Here is a tiny trained network, its code and every weight. The questions are about switching its units off for an input and a class, where a switched-off unit gives its printed mean instead of its output.

import numpy as np


def w(rows, s, z=0):
    codes = np.array(rows[::2]) - 128.0
    scale = np.full(codes.shape[1], s)
    scale[-1] = z or s
    return codes * scale


def norm(h):
    return h / np.sqrt((h * h).mean(-1, keepdims=True) + 1e-5)


def f(y):
    return y / 2 * (1 + np.tanh(0.7978845608 * (y + 0.044715 * y**3)))


def log_softmax(a):
    a = a - a.max(-1, keepdims=True)
    return a - np.log(np.exp(a).sum(-1, keepdims=True))


def net(x, mask):
    res = np.array(x, float).reshape(1, 8) / 4 @ E
    u = 0
    for l in range(3):
        y = f(norm(res) @ A[l][:, :-1].T + A[l][:, -1])
        res = res + np.where(mask[u : u + 12], y, B[l][:, -1]) @ B[l][:, :-1]
        u += 12
    return log_softmax(norm(res)[-1] @ U[:, :-1].T + U[:, -1])


A, B = {}, {}
E = w([
[106,88,119,125,157,118,130,79,52,3],'x0',
[102,124,146,120,123,125,105,149,125,124],'x1',
[111,215,155,215,106,139,92,42,77,170],'x2',
[111,135,149,94,139,196,89,86,172,124],'x3',
[135,122,113,128,104,111,139,105,139,139],'x4',
[118,138,139,111,99,110,120,145,132,117],'x5',
[122,105,125,139,132,132,122,114,125,143],'x6',
[72,112,164,181,76,200,211,154,148,109],'x7',
],0.0049)
A[0] = w([
[144,102,78,181,103,77,172,177,25,134,117],'L0N1',
[211,122,121,83,167,37,36,149,83,153,21],'L0N2',
[147,103,171,126,120,177,114,91,63,58,135],'L0N3',
[164,130,243,43,128,218,101,17,219,92,9],'L0N4',
[34,112,125,181,147,163,116,113,173,121,136],'L0N5',
[192,158,195,121,63,198,118,181,125,208,48],'L0N6',
[61,112,100,65,127,127,165,54,75,38,46],'L0N7',
[131,79,127,187,138,123,100,112,143,170,225],'L0N8',
[100,161,42,106,97,184,160,161,134,131,174],'L0N9',
[109,83,114,70,93,157,112,79,4,143,123],'L0N10',
[214,109,143,229,160,107,106,198,97,119,57],'L0N11',
[183,110,100,89,150,94,33,71,130,136,21],'L0N12',
],0.0043,0.0011)
B[0] = w([
[63,154,87,111,123,96,140,158,128,162,197],'L0N1',
[93,103,209,70,167,146,162,75,87,148,254],'L0N2',
[118,169,110,158,112,84,174,136,181,135,170],'L0N3',
[3,135,29,129,115,95,154,167,47,179,210],'L0N4',
[165,136,129,138,81,83,181,122,149,142,151],'L0N5',
[146,123,111,145,176,41,123,80,190,134,207],'L0N6',
[109,80,146,148,182,100,75,104,178,128,194],'L0N7',
[154,160,120,118,140,121,114,149,121,97,164],'L0N8',
[122,46,146,70,125,141,130,98,160,173,148],'L0N9',
[160,189,128,122,164,92,105,138,168,110,159],'L0N10',
[65,151,100,111,51,68,164,149,173,158,153],'L0N11',
[99,156,178,77,129,157,228,98,100,181,212],'L0N12',
],0.0056,0.0028)
A[1] = w([
[196,144,121,114,71,30,197,199,42,132,64],'L1N1',
[68,157,116,118,89,73,99,157,96,171,108],'L1N2',
[78,73,178,205,51,136,201,123,200,101,117],'L1N3',
[179,132,149,128,163,90,118,63,158,2,2],'L1N4',
[184,51,149,98,169,135,161,121,153,110,192],'L1N5',
[163,217,184,158,103,116,93,90,89,135,18],'L1N6',
[57,112,84,116,134,108,107,65,108,86,113],'L1N7',
[109,177,135,163,120,84,85,45,167,122,102],'L1N8',
[160,122,174,134,57,43,122,136,167,103,208],'L1N9',
[104,99,95,157,136,161,172,178,119,130,59],'L1N10',
[131,51,89,81,166,121,150,199,101,131,174],'L1N11',
[194,144,155,127,127,160,71,131,195,201,84],'L1N12',
],0.0049,0.0015)
B[1] = w([
[61,157,101,96,109,179,150,135,149,169,197],'L1N1',
[118,114,117,191,115,174,201,196,105,142,221],'L1N2',
[163,174,200,24,208,131,153,27,62,131,245],'L1N3',
[75,137,121,187,124,58,137,116,165,85,150],'L1N4',
[187,142,197,129,32,148,25,177,189,145,193],'L1N5',
[214,182,142,124,64,207,61,142,121,68,185],'L1N6',
[125,222,51,171,141,141,160,149,205,166,208],'L1N7',
[160,76,117,145,96,129,89,154,67,76,217],'L1N8',
[124,84,111,143,219,185,50,73,124,137,181],'L1N9',
[118,173,126,73,122,140,123,50,86,138,140],'L1N10',
[189,130,94,163,27,194,60,90,93,169,250],'L1N11',
[84,162,138,157,160,3,92,183,170,105,198],'L1N12',
],0.0042,0.0025)
A[2] = w([
[124,140,239,80,142,125,173,92,84,134,142],'L2N1',
[133,51,120,60,117,160,77,122,157,112,79],'L2N2',
[107,126,122,136,167,99,149,96,126,49,116],'L2N3',
[82,191,102,136,112,169,67,120,50,173,187],'L2N4',
[104,151,103,100,183,93,88,161,127,154,110],'L2N5',
[112,188,153,174,117,160,122,97,75,147,154],'L2N6',
[185,166,191,216,120,112,121,100,69,65,188],'L2N7',
[141,110,158,148,116,112,169,137,184,232,202],'L2N8',
[3,123,47,103,116,105,140,120,152,194,193],'L2N9',
[144,151,156,122,160,46,122,105,146,156,246],'L2N10',
[152,154,163,102,126,130,112,178,149,188,166],'L2N11',
[129,132,124,80,169,141,159,58,106,155,204],'L2N12',
],0.0064,0.0014)
B[2] = w([
[122,117,184,2,175,65,152,40,113,188,206],'L2N1',
[203,153,75,159,63,158,106,149,93,187,174],'L2N2',
[115,141,213,217,179,117,100,131,177,158,161],'L2N3',
[130,93,60,124,89,173,186,150,113,110,235],'L2N4',
[89,161,167,145,171,142,205,83,123,88,179],'L2N5',
[172,79,112,69,133,136,83,204,113,159,206],'L2N6',
[191,67,108,80,75,147,93,164,191,151,192],'L2N7',
[105,125,139,130,179,87,74,74,73,34,234],'L2N8',
[105,219,86,221,152,171,136,178,90,97,255],'L2N9',
[75,51,202,139,122,156,163,110,218,41,211],'L2N10',
[124,106,122,205,133,144,158,100,147,80,205],'L2N11',
[91,168,165,57,111,63,198,201,91,187,212],'L2N12',
],0.0052,0.0051)
U = w([
[140,112,216,37,147,104,182,100,111,185,239],'0',
[248,75,85,129,41,176,76,189,135,145,190],'1',
[106,115,167,225,186,84,103,122,212,69,58],'2',
[77,185,53,153,138,160,187,195,57,152,2],'3',
],0.011,0.0011)

Each question gives the input, the list of numbers given to net, and the class t.
The units are the neurons (one row each of A and B). Each row of codes is followed by its name. A weight is (code - 128) times the scale printed after its matrix; where a second scale follows, it is the last column's (A, B and U).
mask holds one flag per neuron, layer by layer. A switched-off neuron (its flag False) gives its mean, the last column of its row in B, instead of its output. The means were averaged over made-up inputs and are rounded, as every weight is.
A unit's drop is (log p(t) with every unit on - log p(t) with that unit switched off) / (log p(t) with every unit on - log p(t) with every unit switched off).
The circuit of an input: a set's keep is (log p(t) with only the set's units on - log p(t) with every unit switched off) / (log p(t) with every unit on - log p(t) with every unit switched off). Starting from the 12 units with the biggest drops (on a tie, the unit counted first), units are removed one at a time, each time the one whose removal leaves the highest keep (on an exact tie, the one counted first), for as long as the keep stays at least 0.8.
circuit, biggest first: the units of the circuit, biggest drop first
unit that matters most: the unit with the biggest drop
k most important neurons: the k neurons with the biggest drops, biggest first
top k neurons in layer l: the k neurons of layer l with the biggest drops, biggest first
input [6,0,3,-6,-1,6,-2,5], class 2: unit that matters most => L0N7
input [3,-2,6,-3,4,-7,-6,6], class 0: circuit, biggest first => [L1N3; L2N1]
input [5,-4,4,4,-7,1,-2,4], class 2: 2 most important neurons => [L0N7; L0N12]
input [-3,4,1,7,-4,5,7,5], class 3: 3 most important neurons => [L0N4; L2N9; L0N2]
input [-3,7,3,-6,7,4,8,6], class 0: 3 most important neurons => [L1N3; L0N4; L2N1]
input [-7,5,1,7,4,-1,3,-6], class 2: 4 most important neurons => [L1N12; L2N10; L0N6; L1N3]
input [-6,-1,2,7,0,-8,-5,-2], class 3: top 3 neurons in layer 0 => [L0N4; L0N7; L0N10]
input [8,4,-8,-6,2,-4,4,0], class 1: circuit, biggest first => [L1N11; L1N5]
input [6,-5,-6,2,-5,-1,0,2], class 1: circuit, biggest first => [L1N5; L2N2]
input [6,7,3,7,1,-1,-1,-6], class 3: 4 most important neurons => [L0N4; L1N7; L1N3; L0N12]
input [4,0,0,-7,-7,-6,-7,8], class 0: 2 most important neurons => [L1N3; L0N4]
input [2,2,4,-5,-5,-1,0,-8], class 0: top 2 neurons in layer 0 => [L0N2; L0N4]
input [-8,-8,7,-6,4,-3,-3,3], class 2: circuit, biggest first => [L0N6; L2N8; L0N4]
input [-6,7,1,-4,2,-1,-7,8], class 0: most important neuron => [L1N3]
input [-7,-8,8,-2,4,-3,-3,7], class 1: 2 most important neurons => [L0N2; L0N12]
input [2,2,5,0,-2,8,1,5], class 0: 2 most important neurons => [L1N3; L2N1]
input [-5,-5,-6,-5,4,5,1,1], class 1: top 2 neurons in layer 1 => [L1N11; L1N5]
input [-4,7,-4,-7,3,8,-4,8], class 0: top 2 neurons in layer 1 => [L1N3; L1N7]
input [8,6,6,-5,-8,5,-7,-3], class 2: top 2 neurons in layer 1 => [L1N11; L1N4]
input [8,-2,8,7,0,1,-8,1], class 1: unit that matters most => L2N7
input [-5,1,3,-5,7,0,-3,-2], class 2: top 2 neurons in layer 0 => [L0N4; L0N6]
input [5,5,-1,7,-5,-7,-4,-3], class 3: 2 most important neurons => [L0N4; L0N6]
